Below are the code and all the weights of a small trained network. Each question names an input and a target symbol and asks about switching units off, where a switched-off unit gives its printed mean instead of its output.

import numpy as np


def w(rows, s, z=0):
    codes = np.array(rows[::2]) - 128.0
    scale = np.full(codes.shape[1], s)
    scale[-1] = z or s
    return codes * scale


def f(y):
    return np.maximum(y, 0)


def softmax(a):
    e = np.exp(a - a.max(-1, keepdims=True))
    return e / e.sum(-1, keepdims=True)


def log_softmax(a):
    a = a - a.max(-1, keepdims=True)
    return a - np.log(np.exp(a).sum(-1, keepdims=True))


def net(x, mask):
    ids = ['ΓΛΣβεηθμξψ'.index(c) for c in x.split()]
    T = len(ids)
    res = E[ids] + P[:T]
    r = res
    for j in range(2):
        rows = slice(4 * j, 4 * j + 4)
        q, k, v = (r @ M[0][rows].T for M in (Q, K, V))
        z = softmax(np.where(np.tri(T) > 0, q @ k.T / 4**0.5, -1e9)) @ v
        o = O[0][rows]
        res = res + np.where(mask[j], z, o[:, -1]) @ o[:, :-1]
    y = f(res @ A[0][:, :-1].T + A[0][:, -1])
    res = res + np.where(mask[2:26], y, B[0][:, -1]) @ B[0][:, :-1]
    return log_softmax(res[-1] @ U[:, :-1].T + U[:, -1])


Q, K, V, O, A, B = {}, {}, {}, {}, {}, {}
E = w([
[4,143,165],'Γ',
[163,141,107],'Λ',
[70,156,136],'Σ',
[98,161,69],'β',
[98,155,85],'ε',
[82,170,217],'η',
[121,165,29],'θ',
[191,237,216],'μ',
[182,54,175],'ξ',
[180,235,108],'ψ',
],0.019)
P = w([
[1,164,81],'0',
[46,165,97],'1',
[89,139,101],'2',
[113,126,108],'3',
[134,117,101],'4',
[146,112,103],'5',
[159,103,97],'6',
[173,98,96],'7',
[180,97,95],'8',
[184,96,97],'9',
],0.0093)
Q[0] = w([
[201,168,100],'H0',
[123,179,94],'H0',
[92,145,177],'H0',
[192,164,158],'H0',
[116,169,1],'H1',
[82,35,176],'H1',
[81,46,159],'H1',
[100,83,199],'H1',
],0.009)
K[0] = w([
[152,123,69],'H0',
[23,203,74],'H0',
[39,124,185],'H0',
[92,113,137],'H0',
[110,170,3],'H1',
[100,49,153],'H1',
[47,80,149],'H1',
[84,177,212],'H1',
],0.011)
V[0] = w([
[135,163,81],'H0',
[151,162,110],'H0',
[131,175,233],'H0',
[177,81,130],'H0',
[172,7,114],'H1',
[133,77,63],'H1',
[151,170,107],'H1',
[55,82,136],'H1',
],0.011)
O[0] = w([
[118,234,84,163],'H0',
[207,159,105,144],'H0',
[84,94,87,133],'H0',
[181,119,151,62],'H0',
[88,163,137,7],'H1',
[81,44,55,82],'H1',
[68,97,86,168],'H1',
[253,58,87,91],'H1',
],0.0059,0.014)
A[0] = w([
[185,110,103,79],'N0',
[148,187,84,205],'N1',
[66,114,171,142],'N2',
[74,85,140,255],'N3',
[67,83,87,44],'N4',
[168,118,146,95],'N5',
[61,112,138,200],'N6',
[160,123,162,165],'N7',
[185,109,191,179],'N8',
[87,167,121,31],'N9',
[184,174,121,99],'N10',
[120,8,183,155],'N11',
[60,154,132,90],'N12',
[144,157,157,32],'N13',
[100,132,202,137],'N14',
[115,163,119,85],'N15',
[166,114,175,140],'N16',
[63,107,69,165],'N17',
[79,149,127,71],'N18',
[53,69,76,25],'N19',
[106,74,100,107],'N20',
[172,116,166,142],'N21',
[168,51,138,172],'N22',
[27,96,100,74],'N23',
],0.015,0.0078)
B[0] = w([
[93,184,84,132],'N0',
[81,105,129,249],'N1',
[142,150,94,149],'N2',
[116,84,58,170],'N3',
[176,172,172,150],'N4',
[152,157,127,134],'N5',
[157,153,58,167],'N6',
[154,62,72,159],'N7',
[125,55,58,172],'N8',
[154,186,191,154],'N9',
[47,108,186,184],'N10',
[92,104,209,142],'N11',
[172,165,127,167],'N12',
[135,89,155,163],'N13',
[236,110,87,182],'N14',
[132,114,164,164],'N15',
[138,106,82,155],'N16',
[161,107,68,203],'N17',
[202,199,157,147],'N18',
[210,210,227,155],'N19',
[150,174,234,141],'N20',
[86,122,94,152],'N21',
[125,87,255,137],'N22',
[185,139,128,167],'N23',
],0.008,0.016)
U = w([
[244,131,62,71],'Γ',
[52,93,33,253],'Λ',
[154,121,144,142],'Σ',
[140,127,130,84],'β',
[148,125,136,96],'ε',
[153,129,129,51],'η',
[132,125,141,131],'θ',
[189,160,211,182],'μ',
[139,78,125,93],'ξ',
[65,168,135,144],'ψ',
],0.011,0.0074)

Each question gives the input, a string of symbols that net reads in full, and the target symbol t.
The units are the heads (4 rows each of Q, K, V and O) and the neurons (one row each of A and B). Each row of codes is followed by its name. A weight is (code - 128) times the scale printed after its matrix; where a second scale follows, it is the last column's (O, A, B and U).
mask holds one flag per unit, heads first, then neurons. A switched-off unit (its flag False) gives its mean, the last column of its rows in O or B, instead of its output. The means were averaged over made-up inputs and are rounded, as every weight is.
A unit's drop is (log p(t) with every unit on - log p(t) with that unit switched off) / (log p(t) with every unit on - log p(t) with every unit switched off).
The circuit of an input: a set's keep is (log p(t) with only the set's units on - log p(t) with every unit switched off) / (log p(t) with every unit on - log p(t) with every unit switched off). Starting from the 12 units with the biggest drops (on a tie, the unit counted first), units are removed one at a time, each time the one whose removal leaves the highest keep (on an exact tie, the one counted first), for as long as the keep stays at least 0.8.
circuit, biggest first: the units of the circuit, biggest drop first
unit that matters most: the unit with the biggest drop
k most important neurons: the k neurons with the biggest drops, biggest first
heads that matter: for each layer, one digit per head in row order, 1 if its drop is at least 0.15 and else 0, layers parted by /
drop of u: that unit's drop, to one decimal
input Γ η β μ μ ψ Σ ξ, target ξ: unit that matters most => N22
input θ μ Σ ξ, target ξ: heads that matter => 10
input ε θ μ μ μ Σ, target Γ: circuit, biggest first => [N10 N1 N6]
input μ Λ Λ Γ μ ψ μ μ Σ, target Γ: circuit, biggest first => [N10 N1]
input θ Σ ψ Γ ε ε Λ, target Λ: heads that matter => 00
input ψ Λ ξ Γ, target Γ: heads that matter => 00
input μ ξ Σ η, target Γ: circuit, biggest first => [N14 N10 N6]
input μ Λ θ, target Γ: heads that matter => 01
input ε θ μ Σ β, target Γ: 2 most important neurons => [N10 N19]
input Λ θ Σ θ Γ μ Λ Γ μ ψ, target ψ: heads that matter => 00
input μ μ Σ μ Λ Σ Σ θ ε, target Γ: heads that matter => 01
input ξ ε ε Λ, target Λ: circuit, biggest first => [N19 N14]
input μ Σ ε, target Γ: heads that matter => 10
input Σ β Σ θ, target Γ: heads that matter => 01
input Σ Σ Λ Σ ψ η β, target Γ: 2 most important neurons => [N10 N17]
input Σ μ η, target Γ: drop of N14 => 0.2
input Σ Λ μ μ ε Γ, target Γ: drop of H1 => -0.1
